In the rows, 128 means zero.
Known rows, with every way that one mark hangs from another:
{nebe geder {lupobed bebir}}: [126 124  97 119 104  89  98 110 118 156 129 135 167  94 141 145 122  91
 146 123 121  99]
{bireke geder {zepef bebir}}: [105 125 218 120 155 145  89 146 118 152 133 142 122 124 131 131  99 137
 113 130  92 130]
{getoz bedem {nebe geder}}: [131 129 103 123 102 140 144 110 133 174 120 119 125 108 154 128 112  92
 154 111 153 138]
{getoz bedem}: [132 125 119 113 137 129 154 102 152 125 116 118 121 120 142 126 114  92
 136 121 144 122]
{bedem {getoz geder nebe} zepef}: [164 149 107 129 160 130 159 143 129 135 137 149 129 148 134  89 115 168
 116 114 165 135]
{bebir {nebe lupobed}}: [147 126 141 122 116 120  93  98 154 102 125  93 103 111 114 106 167 111
 137 105 128 102]
{bireke geder {zepef {bebir {nebe lupobed}}}}: [121 124 250 122 149 128  63 133 135 127 143 113  99  98 114 106 129 138
 116 100  80 127]
{bedem {getoz geder} {zepef bebir}}: [147 139 127 115 177 101 158 140 149 131 145 154 116 152 120 109  73 169
  90 140 115 142]
{lupobed {bebir {nebe geder}}}: [128 116 141 124  84 123  92 107 127 168 154 107 141 117 127 157 111 133
 145 135 119 138]
{lupobed bebir}: [127 124 115 117 130 113 116 117  86 126 138 128 164 126 134 148 111 118
 133 136 150 110]
{zepef bebir}: [123 127 130 115 131 116 113 113 112 118 129 125 118 134 121 134  97 121
 120 137 121 116]
{bedem getoz}: [150 127 120 126 114 134 151 113 146 104 128 131 119 139 132 105 113 113
 118 134 154 121]
{bune {bireke geder {zepef bebir}} {vipim nebe}}: [ 73 123 177 143 138 164 119 182 104  92 115 141 143 144 122 145 133 150
  97 164 109 137]
{bebir nebe}: [142 123 144 125 110 146 100 102 150 118 135  97  99 134 116 125 145 130
 133 125 130 121]
{bedem zepef}: [154 128  91 124 164 140 129 128 158 118 116 132 121 141 140 133 117 137
 133 125 133 124]
{bedem {getoz bune geder nebe} zepef}: [174 153 120 136 163 106 184 127  87 159 157 156 140 151 119  83 134 169
 126  95 164 150]
{getoz {bune bireke}}: [132 137  99 137 134  89 139 121  81 135 122 158 143 138 124 131 165 120
 147 116 159 117]
{lupobed {bebir nebe}}: [137 120 152 121 117 122 102 110 103 118 154  99 138 127 118 143 123 138
 136 128 141 123]
{vipim {nebe geder {lupobed bebir}}}: [131 125  97 135  85 111 112 111  83 137 150 131 170 101 136 153 124  92
 139 132 114 107]
{zepef {bebir {nebe geder}}}: [123 119 154 121  93 124  87 106 146 160 147 103  93 125 112 145 100 134
 129 137  86 147]
{bedem {getoz bune} zepef}: [177 132 107 136 155 106 191 115 122 123 144 140 129 151 121 103 118 135
 132 106 149 154]
{bune {bireke geder} {vipim nebe}}: [ 88 123 126 151 109 185 123 169 100  78 115 162 158 147 120 134 158 140
 107 160 148 120]
{vipim nebe}: [135 130 109 139 105 158 133 107 103 106 134 120 131 140 127 138 132 114
 126 143 130 114]
{bebir {nebe geder}}: [136 119 132 130  84 150  88  99 175 164 134 109  97 123 127 137 130 126
 142 134 108 137]

Rows:
[ 86 115 152 124 110 134 100 156 188 127 102  95  97 134 125 158 141 151
 124 158  94 138] | {bune {bireke {zepef {bebir {nebe geder}}}} vipim}
[ 70 121 178 125 158 148 103 184 129 108 100 150 138 136 128 138 130 150
 107 150 117 129] | {bune {bireke geder {zepef bebir}} vipim}
[153 152 118 124 192 104 186 124  91 186 145 147 141 133 131 103 141 143
 146  84 155 153] | {getoz {bedem zepef} bune geder nebe}
[155 136 118 144  84 112 164 104  84 173 153 138 133 128 128 100 130 114
 149 101 164 148] | {bedem {getoz bune {nebe geder}}}
[158 131 111 122 175 102 191 109 133 143 129 131 129 133 137 127 124 116
 146  97 138 155] | {getoz {bedem zepef} bune}
[138 134  93 128  98 124  98 112 121 157 116 131 130  96 142 115 148  97
 155  98 145  98] | {getoz {nebe geder lupobed}}
[173 141 131 135 155  88 187 132  54 114 166 133 122 149 111  97  92 148
 127  89 162 168] | {bedem {getoz bune nebe} {zepef bebir}}
[130 121 152 119 100  99  79  99 150 142 142 101  95 100 110 128 119 111
 131 117  79 122] | {zepef {bebir {nebe geder lupobed}}}
[102 125  51 146  84 136 129 142 146  90  94 136 148 120 131 142 179 100
 130 155 125  95] | {bune bireke {vipim {nebe geder lupobed}}}
[ 88 123 127 144 117 131 118 171  60  62 128 158 203 117 120 137 160 125
 114 138 152 103] | {bune {bireke geder} {vipim {nebe {lupobed bebir}}}}
[100 126  86 142  99 144 126 152 164 103  82 119 135 117 147 147 186 108
 135 154 108 101] | {bune {bireke zepef} {vipim {nebe geder lupobed}}}
[138 129  89 140  83 132 114 101 130 139 129 131 131 107 135 134 145  89
 137 131 103 108] | {vipim {nebe geder lupobed}}
[ 98 123 108 126 143 151 128 162 167  94  71 119 131 141 144 140 177 133
 129 156 146 104] | {bune {bireke zepef} vipim}
[142 135 161 103 191  81 133 121 175 131 137 112  99 111 114 104 113 146
 114  99  89 140] | {getoz {bedem {zepef {bebir {nebe lupobed}}}} geder}
[111 120 252 124 141 155  72 136 130 144 148 115  96 123 114 125 110 156
 111 125  86 151] | {bireke geder {zepef {bebir nebe}}}
[ 80 122 113 138 106 147 132 161 136 117 102 120 131 140 135 169 129 133
 120 180  94 133] | {bune {bireke {zepef bebir}} {vipim {nebe geder}}}
[161 128 123 118 161 109 162 135 143  88 136 131 110 148 122 117  62 144
 104 131 131 153] | {bedem getoz {zepef bebir}}
[146 145 138 129 138  97 167 102 107 173 156 160 141 143 111  92 147 137
 120 126 132 126] | {bedem {getoz bune geder}}
[146 121 162 111 167 111 150 121 166 106 139  86  90 131 120 133  77 139
 121 108 115 169] | {getoz {bedem {zepef {bebir nebe}}}}
[102 126  72 144 108 157 145 148 113  59 102 125 147 153 124 144 168 125
 117 167 155 107] | {bune bireke {vipim nebe}}
[138 129 107 117 147 119 157 134 133 155 131 123 114 119 146 138  62 123
 141 105 130 167] | {getoz {bedem {zepef bebir}} {nebe geder}}
[ 80 122 163 132 150 178 106 179 156 111  86 157 142 133 141 131 163 146
 116 146 135 116] | {bune {bireke geder zepef} vipim}
[141 122 131 127  84 124  82  96 182 149 127 110 100  99 125 122 155 107
 144 114  99 112] | {bebir {nebe geder lupobed}}
[ 94 121  59 147  77 166 137 146 143 105 100 138 143 144 134 159 155 121
 127 175 130 119] | {bune bireke {vipim {nebe geder}}}
[145 148 106 118 183 128 163 136 138 156 124 135 133 132 146 111 120 146
 132 104 156 136] | {getoz {bedem zepef} geder nebe}
